Below are the code and all the weights of a small trained network. Each question names an input and a class and asks about switching units off, where a switched-off unit gives its printed mean instead of its output.

import numpy as np


def w(rows, s, z=0):
    codes = np.array(rows[::2]) - 128.0
    scale = np.full(codes.shape[1], s)
    scale[-1] = z or s
    return codes * scale


def f(y):
    return y / 2 * (1 + np.tanh(0.7978845608 * (y + 0.044715 * y**3)))


def log_softmax(a):
    a = a - a.max(-1, keepdims=True)
    return a - np.log(np.exp(a).sum(-1, keepdims=True))


def net(x, mask):
    res = np.array(x, float).reshape(1, 6) / 4 @ E
    y = f(res @ A[0][:, :-1].T + A[0][:, -1])
    res = res + np.where(mask, y, B[0][:, -1]) @ B[0][:, :-1]
    return log_softmax(res[-1] @ U[:, :-1].T + U[:, -1])


A, B = {}, {}
E = w([
[113,59,145,254,125,140,137],'x0',
[132,133,129,130,119,129,132],'x1',
[81,152,113,151,63,101,27],'x2',
[128,131,128,129,125,129,130],'x3',
[125,129,125,128,129,128,128],'x4',
[196,156,52,152,166,222,89],'x5',
],0.0094)
A[0] = w([
[125,153,108,142,116,148,104,124],'N0',
[131,137,122,139,114,133,120,132],'N1',
[125,138,128,133,132,121,132,123],'N2',
[132,127,132,127,141,135,133,138],'N3',
[119,73,146,244,133,137,140,188],'N4',
[179,119,111,129,166,180,157,132],'N5',
[131,124,160,110,92,94,104,153],'N6',
[89,126,139,126,94,81,105,136],'N7',
[91,121,131,141,107,104,123,134],'N8',
[127,99,147,110,138,104,173,155],'N9',
[144,106,125,165,144,149,148,131],'N10',
[132,150,102,144,116,146,90,114],'N11',
[152,142,105,114,153,169,159,155],'N12',
[120,125,130,125,122,131,143,121],'N13',
[132,134,122,120,130,123,131,157],'N14',
[124,124,139,113,104,100,114,134],'N15',
[104,119,128,152,113,117,127,132],'N16',
[92,125,134,124,101,95,113,128],'N17',
[119,110,140,181,131,132,136,164],'N18',
[129,144,131,100,127,128,121,205],'N19',
[148,126,119,117,138,151,142,130],'N20',
[126,124,123,125,129,135,129,127],'N21',
[185,124,110,130,169,179,159,132],'N22',
[107,104,160,101,136,86,254,190],'N23',
[125,133,143,127,117,112,122,138],'N24',
[130,151,105,144,116,149,87,118],'N25',
[144,147,90,151,115,165,21,83],'N26',
[125,109,134,115,138,119,143,139],'N27',
[136,164,129,49,124,129,115,254],'N28',
[123,100,154,107,137,100,197,170],'N29',
[128,138,124,133,127,132,113,138],'N30',
[126,147,117,138,125,135,111,127],'N31',
[101,129,126,126,116,116,128,123],'N32',
[121,148,130,111,144,141,133,164],'N33',
[122,107,136,177,127,130,137,164],'N34',
[77,125,147,124,84,78,97,139],'N35',
[129,143,97,141,114,144,102,128],'N36',
[100,130,129,152,116,122,136,122],'N37',
[113,131,133,139,120,114,131,129],'N38',
],0.016,0.0071)
B[0] = w([
[140,121,148,100,122,129,106,150],'N0',
[132,114,124,119,122,123,116,134],'N1',
[127,123,126,125,130,128,130,127],'N2',
[140,141,130,138,140,138,127,135],'N3',
[96,25,195,187,75,254,155,240],'N4',
[150,164,123,208,212,161,174,201],'N5',
[46,130,119,93,147,113,156,173],'N6',
[64,118,83,139,116,100,181,185],'N7',
[119,102,96,153,64,89,154,160],'N8',
[149,129,155,95,107,139,89,180],'N9',
[96,132,178,112,198,210,154,167],'N10',
[140,120,160,95,114,127,99,157],'N11',
[190,145,90,228,159,97,95,186],'N12',
[127,118,133,124,124,131,125,130],'N13',
[134,142,123,131,130,109,120,140],'N14',
[76,135,124,108,145,127,153,154],'N15',
[141,102,105,155,63,102,131,148],'N16',
[76,120,102,139,128,111,168,168],'N17',
[122,85,142,156,96,181,136,174],'N18',
[134,161,106,101,146,84,118,170],'N19',
[151,134,117,176,144,122,123,151],'N20',
[133,129,131,131,132,130,129,128],'N21',
[153,158,108,219,212,156,168,205],'N22',
[173,129,192,35,87,133,22,254],'N23',
[101,121,122,118,125,119,138,141],'N24',
[143,129,160,91,105,127,98,159],'N25',
[157,117,189,37,83,131,53,197],'N26',
[139,132,135,117,122,131,116,144],'N27',
[161,223,60,48,178,20,117,234],'N28',
[163,130,167,76,104,141,69,205],'N29',
[131,130,135,113,120,127,124,135],'N30',
[131,124,142,109,125,127,118,138],'N31',
[103,127,116,133,119,123,142,140],'N32',
[158,139,106,143,126,95,111,151],'N33',
[123,90,142,154,96,178,134,172],'N34',
[54,116,67,142,109,90,194,201],'N35',
[137,121,151,101,118,136,104,153],'N36',
[134,101,107,152,80,115,128,141],'N37',
[116,114,116,134,101,117,135,137],'N38',
],0.027,0.014)
U = w([
[182,176,167,15,112,87,13,255],'0',
[151,60,254,97,43,204,42,109],'1',
[187,198,32,214,202,84,168,101],'2',
[114,102,158,240,190,218,231,36],'3',
[34,179,32,107,165,59,237,146],'4',
[39,63,90,220,62,147,239,44],'5',
],0.004,0.00098)

Each question gives the input, the list of numbers given to net, and the class t.
The units are the neurons (one row each of A and B). Each row of codes is followed by its name. A weight is (code - 128) times the scale printed after its matrix; where a second scale follows, it is the last column's (A, B and U).
mask holds one flag per neuron, in row order. A switched-off neuron (its flag False) gives its mean, the last column of its row in B, instead of its output. The means were averaged over made-up inputs and are rounded, as every weight is.
A unit's drop is (log p(t) with every unit on - log p(t) with that unit switched off) / (log p(t) with every unit on - log p(t) with every unit switched off).
unit that matters most: the unit with the biggest drop
top k neurons: the k neurons with the biggest drops, biggest first
drop of u: that unit's drop, to one decimal
input [7,6,1,3,-2,-6], class 5: unit that matters most -> N35
input [-1,2,-4,0,-7,0], class 0: top 2 neurons -> N4, N23
input [-1,-8,-8,-3,-1,0], class 0: top 3 neurons -> N23, N29, N4
input [0,-2,-8,-6,3,7], class 2: top 2 neurons -> N4, N12
input [-3,6,1,7,-4,-7], class 4: top 3 neurons -> N35, N7, N26
input [7,5,-6,-5,-1,1], class 3: top 2 neurons -> N22, N5
input [-1,-1,3,-8,-5,0], class 4: top 2 neurons -> N23, N29
input [-7,6,1,-7,-7,-7], class 4: top 2 neurons -> N35, N7
input [0,-7,0,2,-2,-8], class 0: top 3 neurons -> N23, N4, N29
input [6,0,8,-2,-8,0], class 5: top 2 neurons -> N23, N35
input [1,1,-6,-3,-8,6], class 3: top 2 neurons -> N28, N10
input [1,-2,6,-1,1,-4], class 5: drop of N28 -> 0.2
input [5,-8,1,-5,-5,-3], class 5: drop of N26 -> 0.2
input [-5,0,6,-7,7,-7], class 4: drop of N4 -> 0.0
input [0,-6,-3,5,7,-3], class 0: drop of N4 -> 2.2
input [1,-8,-3,-2,8,2], class 3: unit that matters most -> N28
